Below are the code and all the weights of a small trained network. Each question names an input and a class and asks about switching units off, where a switched-off unit gives its printed mean instead of its output.

import numpy as np


def w(rows, s, z=0):
    codes = np.array(rows[::2]) - 128.0
    scale = np.full(codes.shape[1], s)
    scale[-1] = z or s
    return codes * scale


def f(y):
    return y / 2 * (1 + np.tanh(0.7978845608 * (y + 0.044715 * y**3)))


def log_softmax(a):
    a = a - a.max(-1, keepdims=True)
    return a - np.log(np.exp(a).sum(-1, keepdims=True))


def net(x, mask):
    res = np.array(x, float).reshape(1, 8) / 4 @ E
    y = f(res @ A[0][:, :-1].T + A[0][:, -1])
    res = res + np.where(mask, y, B[0][:, -1]) @ B[0][:, :-1]
    return log_softmax(res[-1] @ U[:, :-1].T + U[:, -1])


A, B = {}, {}
E = w([
[75,125,121,187,28,134,149,109,149,194,168,157],'x0',
[131,125,193,76,167,58,156,124,105,56,103,93],'x1',
[130,110,62,172,138,176,124,83,104,165,99,80],'x2',
[116,172,58,118,53,126,70,127,157,72,89,96],'x3',
[145,82,57,254,150,78,59,163,150,134,176,122],'x4',
[50,252,131,119,199,103,113,153,101,150,115,139],'x5',
[144,194,171,140,158,98,141,112,99,92,200,102],'x6',
[195,74,205,106,166,115,65,162,79,132,128,87],'x7',
],0.0085)
A[0] = w([
[127,90,133,230,127,102,38,167,84,92,117,145,124],'neuron 0',
[180,172,142,106,130,207,3,152,61,88,40,70,97],'neuron 1',
[189,147,151,88,172,96,119,247,140,152,171,196,110],'neuron 2',
[33,208,21,163,119,137,117,187,223,142,147,242,186],'neuron 3',
[141,164,206,137,240,176,121,81,33,205,168,65,66],'neuron 4',
[123,103,141,167,85,152,114,124,231,64,131,176,253],'neuron 5',
],0.007,0.0057)
B[0] = w([
[187,100,182,103,123,185,105,168,197,137,152,75,182],'neuron 0',
[143,155,37,54,41,211,170,122,82,108,168,120,196],'neuron 1',
[136,86,156,97,152,94,50,137,181,130,121,134,167],'neuron 2',
[154,134,158,187,178,222,130,100,80,130,134,202,244],'neuron 3',
[41,80,120,136,167,94,195,255,118,88,107,159,201],'neuron 4',
[184,131,122,34,107,136,158,46,112,92,148,98,201],'neuron 5',
],0.011)
U = w([
[121,102,127,52,118,68,80,149,170,102,97,38,211],'0',
[114,58,164,206,106,126,114,129,125,255,72,178,70],'1',
[17,136,178,118,167,34,151,185,67,114,93,224,2],'2',
[128,133,111,142,84,168,159,39,38,133,138,198,181],'3',
],0.0085,0.0048)

Each question gives the input, the list of numbers given to net, and the class t.
The units are the neurons (one row each of A and B). Each row of codes is followed by its name. A weight is (code - 128) times the scale printed after its matrix; where a second scale follows, it is the last column's (A, B and U).
mask holds one flag per neuron, in row order. A switched-off neuron (its flag False) gives its mean, the last column of its row in B, instead of its output. The means were averaged over made-up inputs and are rounded, as every weight is.
A unit's drop is (log p(t) with every unit on - log p(t) with that unit switched off) / (log p(t) with every unit on - log p(t) with every unit switched off).
The circuit of an input: a set's keep is (log p(t) with only the set's units on - log p(t) with every unit switched off) / (log p(t) with every unit on - log p(t) with every unit switched off). Starting from all 6 units, units are removed one at a time, each time the one whose removal leaves the highest keep (on an exact tie, the one counted first), for as long as the keep stays at least 0.8.
circuit, biggest first: the units of the circuit, biggest drop first
most important unit: the unit with the biggest drop
k most important neurons: the k neurons with the biggest drops, biggest first
drop when u is switched off: that unit's drop, to one decimal
input [-1,-4,-1,-5,-6,5,-6,-2], class 1: most important unit => neuron 1
input [-2,-6,3,-4,-6,0,-1,0], class 1: 2 most important neurons => [neuron 5; neuron 1]
input [0,-1,-2,0,1,0,7,2], class 2: 4 most important neurons => [neuron 5; neuron 1; neuron 0; neuron 4]
input [-3,-8,-5,-2,5,7,4,1], class 1: 3 most important neurons => [neuron 3; neuron 0; neuron 2]
input [1,3,3,-1,-2,-1,4,-1], class 2: circuit, biggest first => [neuron 1; neuron 5]
input [8,2,-3,-3,7,7,0,1], class 1: 2 most important neurons => [neuron 1; neuron 0]
input [5,7,5,-2,7,-4,-3,3], class 0: 2 most important neurons => [neuron 3; neuron 0]
input [0,-3,3,-5,-5,-7,-1,6], class 1: 2 most important neurons => [neuron 5; neuron 1]
input [-5,-1,-8,-5,8,8,-2,6], class 0: 3 most important neurons => [neuron 0; neuron 2; neuron 3]
input [-3,4,7,-4,3,-6,-3,-4], class 0: 2 most important neurons => [neuron 3; neuron 1]
input [-8,5,-4,-4,8,4,-8,-6], class 1: drop when neuron 4 is switched off => 0.4
input [4,-4,3,-7,-3,1,5,8], class 2: drop when neuron 4 is switched off => 0.3
input [8,6,-2,5,7,8,-2,-3], class 3: drop when neuron 3 is switched off => 0.4
input [0,1,7,-1,-2,4,4,4], class 2: most important unit => neuron 4
